cols: C A Z F G
X: [   5   85   -3   -7 -102]
P: [ 19  89 -62  74 -36]
R: [  5  85 107 -92 -66]
U: [-13 -25 108  12  36]
after: [-25] -> [108]
P? -> [ 19  89 -62  74 -36]
tags:
[107] -> Z584
[-7] -> Z273
[-3] -> Z700
[108] -> Z760
[-62] -> Z455
key X 2:  -> Z700

cols: B T V M
Y: [-9 38 57 87]
W: [  8 -47  47   7]
L: [-35  46  19  27]
S: [  5 -15  42  51]
N: [-12  49  31 -28]
H: [ -4  18 -76 -29]
J: [ 46 -25  45  65]
Q: [ 60 -33   2  -4]
col: [-76  45] -> V
W? -> [  8 -47  47   7]
tags:
[46] -> Z35
[49] -> Z437
[-32] -> Z675
[-33] -> Z544
[-15] -> Z593
[-16] -> Z65
[48] -> Z262
[18] -> Z10
[31] -> Z527
key N 1:  -> Z437
col: [ 27  51 -28 -29  65] -> M
H? -> [ -4  18 -76 -29]

cols: tonep tagig gal Kog Fud rufim Dadi non
gapu: [-14  -6  40 -17  13  36 -10  -4]
Medu: [-14  -6  40 -17  13  36 -10   5]
lus: [-14  -6  40 -17  13  36 -10 -21]
zoza: [-37 -56 -19   4 -24 -60  -8  45]
Febe: [ 14  12 -24  -2   4 111 -21  16]
Table of tags by key:
[-2] -> Z674
[-1] -> Z127
[4] -> Z391
[-17] -> Z774
[12] -> Z566
[13] -> Z412
key Febe 3:  -> Z674
Medu? -> [-14  -6  40 -17  13  36 -10   5]
[ 14  12 -24  -2   4 111 -21  16] -> Febe
[-14  -6  40 -17  13  36 -10  -4] -> gapu
[-14  -6  40 -17  13  36 -10 -21] -> lus
lus? -> [-14  -6  40 -17  13  36 -10 -21]

cols: Pav zoz led tiz Givas
befu: [-23  10  14 -14  -8]
zuga: [-59  12  33  34 -48]
rofik: [15 36 63 15 20]
ziga: [ -2  26 -11  22   3]
Vutaf: [ 15  36  63 -47  20]
duku: [ 15 -58  40  38 -34]
col: [15 15] -> Pav
col: [-14  34  15] -> tiz
Table of tags by key:
[-34] -> Z919
[-8] -> Z275
[13] -> Z91
[-47] -> Z775
[-33] -> Z160
[34] -> Z561
[3] -> Z54
[12] -> Z239
[20] -> Z419
[-48] -> Z531
key zuga 4:  -> Z531
col: [ 34  15  22 -47] -> tiz
col: [34 15] -> tiz

cols: zet Ral lipe nus Miv bamo Foz vibok luma geke
D: [ -3 -27 -31   1 -76 -57  18 -53  55 -21]
E: [  7 -55 -41  -8   8  28  39 -74   1 -15]
K: [ 20  31 -29  64 -85  -6 -25  34   1  63]
D? -> [ -3 -27 -31   1 -76 -57  18 -53  55 -21]
col: [-76   8] -> Miv
E? -> [  7 -55 -41  -8   8  28  39 -74   1 -15]
col: [-57  28] -> bamo

cols: gubu kaz zufos kobu vefo
muvil: [ 57 -26   2  35 -21]
kufis: [ 11  18 -27 -12   7]
gavim: [ 42  10 -62 -33 -23]
kov: [  9  33 -17  41  -8]
bas: [-13 -34  37  58   1]
Pemez: [111 -17 -29   7 -33]
bas? -> [-13 -34  37  58   1]
col: [18 10] -> kaz
gavim? -> [ 42  10 -62 -33 -23]
key -> tag
[-24] -> Z393
[58] -> Z768
[-34] -> Z521
[-62] -> Z839
[-63] -> Z398
[-23] -> Z346
[-12] -> Z916
[-33] -> Z351
key gavim 3:  -> Z351
after: [10] -> [-62]
[111 -17 -29   7 -33] -> Pemez

cols: Mun movuf zan Nidif lata tulip Papir
tov: [-22   8  20  18   4  -5   2]
fefit: [  1 -20 -18  -6   1   8  -8]
Duz: [ -7 -50  -6  31  -4   5 -24]
lep: [-31  -7   2  29 -11  -5  -8]
piziv: [  1 -20   2  -6   1   8  -8]
Nuv: [ 47 -99 -14  -7   4  -7 -65]
Vik: [ -8 -26  19  14  17   9 -41]
gupu: [  7  26   5 -15  -5  -5  19]
zabu: [  1 -20 -18  -6   1  -9  18]
col: [  8 -20 -50  -7 -20 -99] -> movuf
after: [-26] -> [19]
col: [4 1] -> lata
after: [7] -> [26]
key -> tag
[18] -> Z502
[14] -> Z197
[-8] -> Z358
[29] -> Z379
[31] -> Z646
[-6] -> Z282
key Vik 3:  -> Z197

cols: Guno midu pumu Sokiv Voz Sul Funim Tarep zir
Vub: [ 34  12  54  13  30 -13  90 -31  16]
Piv: [-51 -21  24  26  11   2  26 -16 -45]
zur: [ -2   3  13 -45 -47 -30 -58  34  12]
napov: [ 11  26  63 -14  13 -20 -91  -8 -30]
Timo: [-20 -52 -42  24  -6 -10 112  25 -18]
zeg: [  8 -24 -39  41  38  10  18   1 -35]
kilut: [ -6 -24  61  22  10 -25 -44 -27  14]
gize: [-15  10 -44  25  24  49 -70 -23  -3]
Tivi: [ 38 -13  -9 -24 -24 -40  -5  41  18]
Table of tags by key:
[-21] -> Z523
[41] -> Z124
[-25] -> Z993
[-24] -> Z38
key zeg 1:  -> Z38
Tivi? -> [ 38 -13  -9 -24 -24 -40  -5  41  18]
[ 11  26  63 -14  13 -20 -91  -8 -30] -> napov
[-15  10 -44  25  24  49 -70 -23  -3] -> gize
gize? -> [-15  10 -44  25  24  49 -70 -23  -3]

cols: nefe kibet topad bubof
pir: [77 61 13 52]
Dek: [77 61 28 10]
bis: [ 27 -47 -16 -86]
Dibo: [ 63 -43 -40 -57]
Vesi: [-93 -20 -35 -16]
pida: [75 51 22 43]
pida? -> [75 51 22 43]
after: [63] -> [-43]
key -> tag
[9] -> Z558
[-16] -> Z192
[-15] -> Z540
[10] -> Z821
key Vesi 3:  -> Z192
col: [-86 -57 -16  43] -> bubof
col: [61 61] -> kibet
[-93 -20 -35 -16] -> Vesi
[77 61 28 10] -> Dek

cols: Lek Punar Tofa Nisul
guna: [  8 -14   1 -12]
Nuge: [-68 -14   2   0]
Ketem: [-41  51   1  22]
rigu: [ 21 -16   1 -14]
mika: [ 41 -14   1 -10]
voto: [-84 -20   5  12]
ruku: [-42  -7   1  12]
key -> tag
[-14] -> Z744
[-15] -> Z411
[12] -> Z998
[1] -> Z932
[11] -> Z212
[0] -> Z125
[-1] -> Z177
key Nuge 3:  -> Z125
[ 21 -16   1 -14] -> rigu
after: [-41] -> [51]
[-41  51   1  22] -> Ketem
[ 41 -14   1 -10] -> mika

cols: bani Zazi feliv rulib Dobiv vupa
vinop: [-28 -46  47  12 -72 -61]
keme: [-28 -46  47  11 -48 -46]
kibo: [ 18 -18  -7  22 -24 -47]
key -> tag
[-48] -> Z200
[-46] -> Z874
[-47] -> Z580
key kibo 5:  -> Z580
keme? -> [-28 -46  47  11 -48 -46]
[-28 -46  47  12 -72 -61] -> vinop
after: [-48] -> [-46]

